Below is a small trained network, with its code and all its weights. Each question gives an input and a target symbol and asks what happens when units are switched off, that is, made to give their printed mean instead of their output.

import numpy as np


def w(rows, s, z=0):
    codes = np.array(rows[::2]) - 128.0
    scale = np.full(codes.shape[1], s)
    scale[-1] = z or s
    return codes * scale


def norm(h):
    return h / np.sqrt((h * h).mean(-1, keepdims=True) + 1e-5)


def f(y):
    return y / 2 * (1 + np.tanh(0.7978845608 * (y + 0.044715 * y**3)))


def softmax(a):
    e = np.exp(a - a.max(-1, keepdims=True))
    return e / e.sum(-1, keepdims=True)


def log_softmax(a):
    a = a - a.max(-1, keepdims=True)
    return a - np.log(np.exp(a).sum(-1, keepdims=True))


def net(x, mask):
    ids = ['αεζλμξω'.index(c) for c in x.split()]
    T = len(ids)
    res = E[ids] + P[:T]
    r = norm(res)
    for j in range(3):
        rows = slice(2 * j, 2 * j + 2)
        q, k, v = (r @ M[0][rows].T for M in (Q, K, V))
        z = softmax(np.where(np.tri(T) > 0, q @ k.T / 2**0.5, -1e9)) @ v
        o = O[0][rows]
        res = res + np.where(mask[j], z, o[:, -1]) @ o[:, :-1]
    y = f(norm(res) @ A[0][:, :-1].T + A[0][:, -1])
    res = res + np.where(mask[3:27], y, B[0][:, -1]) @ B[0][:, :-1]
    return log_softmax(norm(res)[-1] @ U[:, :-1].T + U[:, -1])


Q, K, V, O, A, B = {}, {}, {}, {}, {}, {}
E = w([
[51,71,183,204],'α',
[48,82,208,210],'ε',
[158,181,144,245],'ζ',
[145,70,71,101],'λ',
[35,63,132,134],'μ',
[134,193,121,103],'ξ',
[79,47,92,242],'ω',
],0.011)
P = w([
[111,182,141,132],'0',
[128,80,204,167],'1',
[130,133,127,158],'2',
[163,123,168,92],'3',
[113,180,168,147],'4',
[119,132,83,154],'5',
[174,132,154,76],'6',
[128,212,167,142],'7',
[143,116,10,143],'8',
],0.012)
Q[0] = w([
[105,130,93,179],'head 0',
[147,130,170,107],'head 0',
[149,148,164,88],'head 1',
[134,72,153,128],'head 1',
[114,102,132,69],'head 2',
[132,6,111,113],'head 2',
],0.021)
K[0] = w([
[69,54,80,110],'head 0',
[216,187,137,133],'head 0',
[108,149,97,198],'head 1',
[166,186,154,139],'head 1',
[132,138,152,79],'head 2',
[3,88,170,183],'head 2',
],0.017)
V[0] = w([
[85,132,150,77],'head 0',
[58,48,68,129],'head 0',
[127,141,121,68],'head 1',
[253,216,129,147],'head 1',
[186,112,107,113],'head 2',
[138,150,157,123],'head 2',
],0.012)
O[0] = w([
[107,88,164,95,113],'head 0',
[129,73,106,164,198],'head 0',
[81,100,254,81,39],'head 1',
[198,128,135,156,2],'head 1',
[131,35,149,153,22],'head 2',
[169,104,140,91,133],'head 2',
],0.01,0.0061)
A[0] = w([
[176,64,77,150,65],'neuron 0',
[85,148,154,187,111],'neuron 1',
[150,162,135,4,252],'neuron 2',
[109,171,167,156,97],'neuron 3',
[64,126,119,182,60],'neuron 4',
[130,87,100,63,177],'neuron 5',
[182,79,156,116,115],'neuron 6',
[218,209,173,132,150],'neuron 7',
[138,92,82,161,134],'neuron 8',
[171,141,109,84,80],'neuron 9',
[118,99,137,85,119],'neuron 10',
[169,97,215,128,201],'neuron 11',
[139,146,106,197,199],'neuron 12',
[175,57,83,141,159],'neuron 13',
[132,147,80,92,61],'neuron 14',
[107,211,135,151,145],'neuron 15',
[94,101,150,106,252],'neuron 16',
[134,197,110,151,158],'neuron 17',
[147,136,107,146,115],'neuron 18',
[107,185,159,127,115],'neuron 19',
[166,71,78,153,86],'neuron 20',
[100,86,86,136,73],'neuron 21',
[147,150,99,146,127],'neuron 22',
[130,112,137,194,120],'neuron 23',
],0.015,0.0031)
B[0] = w([
[146,115,165,93,150],'neuron 0',
[140,69,153,59,233],'neuron 1',
[148,116,182,252,165],'neuron 2',
[189,126,163,108,172],'neuron 3',
[126,92,152,102,254],'neuron 4',
[98,143,188,186,135],'neuron 5',
[172,124,144,221,120],'neuron 6',
[84,250,50,39,174],'neuron 7',
[221,80,185,139,180],'neuron 8',
[136,72,172,64,133],'neuron 9',
[117,79,112,174,117],'neuron 10',
[164,192,56,251,136],'neuron 11',
[146,140,80,96,235],'neuron 12',
[153,81,205,82,154],'neuron 13',
[121,175,176,164,147],'neuron 14',
[197,88,119,133,220],'neuron 15',
[138,243,98,153,158],'neuron 16',
[141,34,124,146,203],'neuron 17',
[109,96,116,182,142],'neuron 18',
[204,146,196,110,166],'neuron 19',
[173,122,176,131,155],'neuron 20',
[107,185,123,130,176],'neuron 21',
[131,9,112,191,157],'neuron 22',
[254,162,95,102,189],'neuron 23',
],0.0058,0.009)
U = w([
[106,73,52,51,19],'α',
[153,56,235,3,6],'ε',
[208,157,33,63,22],'ζ',
[131,85,177,214,242],'λ',
[64,104,146,97,242],'μ',
[209,199,195,135,137],'ξ',
[143,32,57,137,62],'ω',
],0.013,0.002)

Each question gives the input, a string of symbols that net reads in full, and the target symbol t.
The units are the heads (2 rows each of Q, K, V and O) and the neurons (one row each of A and B). Each row of codes is followed by its name. A weight is (code - 128) times the scale printed after its matrix; where a second scale follows, it is the last column's (O, A, B and U).
mask holds one flag per unit, heads first, then neurons. A switched-off unit (its flag False) gives its mean, the last column of its rows in O or B, instead of its output. The means were averaged over made-up inputs and are rounded, as every weight is.
A unit's drop is (log p(t) with every unit on - log p(t) with that unit switched off) / (log p(t) with every unit on - log p(t) with every unit switched off).
The circuit of an input: a set's keep is (log p(t) with only the set's units on - log p(t) with every unit switched off) / (log p(t) with every unit on - log p(t) with every unit switched off). Starting from the 12 units with the biggest drops (on a tie, the unit counted first), units are removed one at a time, each time the one whose removal leaves the highest keep (on an exact tie, the one counted first), for as long as the keep stays at least 0.8.
circuit, biggest first: the units of the circuit, biggest drop first
unit that matters most: the unit with the biggest drop
top k neurons: the k neurons with the biggest drops, biggest first
heads that matter: for each layer, one digit per head in row order, 1 if its drop is at least 0.15 and else 0, layers parted by /
drop of u: that unit's drop, to one decimal
input α ξ ε μ, target ξ: circuit, biggest first -> head 0; neuron 2
input α μ ε λ ε ε μ ε ε, target μ: heads that matter -> 010
input λ ε ε, target ε: circuit, biggest first -> head 1; neuron 1
input λ ε λ, target ε: unit that matters most -> head 0
input ξ λ ε λ, target ξ: circuit, biggest first -> neuron 2; head 0
input ζ λ λ α, target ζ: circuit, biggest first -> head 1; neuron 7
input α ω α μ ε ξ λ ε ω, target ε: circuit, biggest first -> head 1; neuron 13; neuron 0
input μ ε ε λ ω ε λ α, target λ: heads that matter -> 011
input ε ζ λ ω α, target ω: heads that matter -> 000
input μ α ε ξ ζ ω ζ ε ε, target λ: heads that matter -> 110
input λ λ ε ε μ ε λ ε, target λ: heads that matter -> 111
input ε ε λ λ λ, target λ: heads that matter -> 010
input α ε ε ζ, target ζ: heads that matter -> 100
input ξ μ ε ε α, target ε: circuit, biggest first -> neuron 1
input μ ε ξ, target μ: heads that matter -> 010
input α α α ξ λ ε, target ξ: circuit, biggest first -> head 1; neuron 23
input α ε ε ε ε ζ ε ζ, target ζ: heads that matter -> 000
input ε ξ α α, target ξ: heads that matter -> 100
input ε λ ω λ λ μ λ ε μ, target ε: heads that matter -> 110
input λ α ξ, target ε: heads that matter -> 011
input λ λ λ ξ λ α, target ξ: circuit, biggest first -> head 1
input μ λ ε, target μ: circuit, biggest first -> head 1; neuron 22
input μ ε ε ε ε ζ μ, target ζ: heads that matter -> 111
input λ ε ζ α ε ε, target α: heads that matter -> 010
input ε α α λ ε λ λ, target λ: heads that matter -> 000
input ω ε λ α, target α: drop of neuron 15 -> 0.1
input λ μ ξ ε ω ε λ α α, target ε: top neuron -> neuron 13
input ζ ε ε ε ω ζ, target ω: drop of neuron 19 -> 0.0
input λ ε ξ, target ε: drop of head 2 -> 0.4
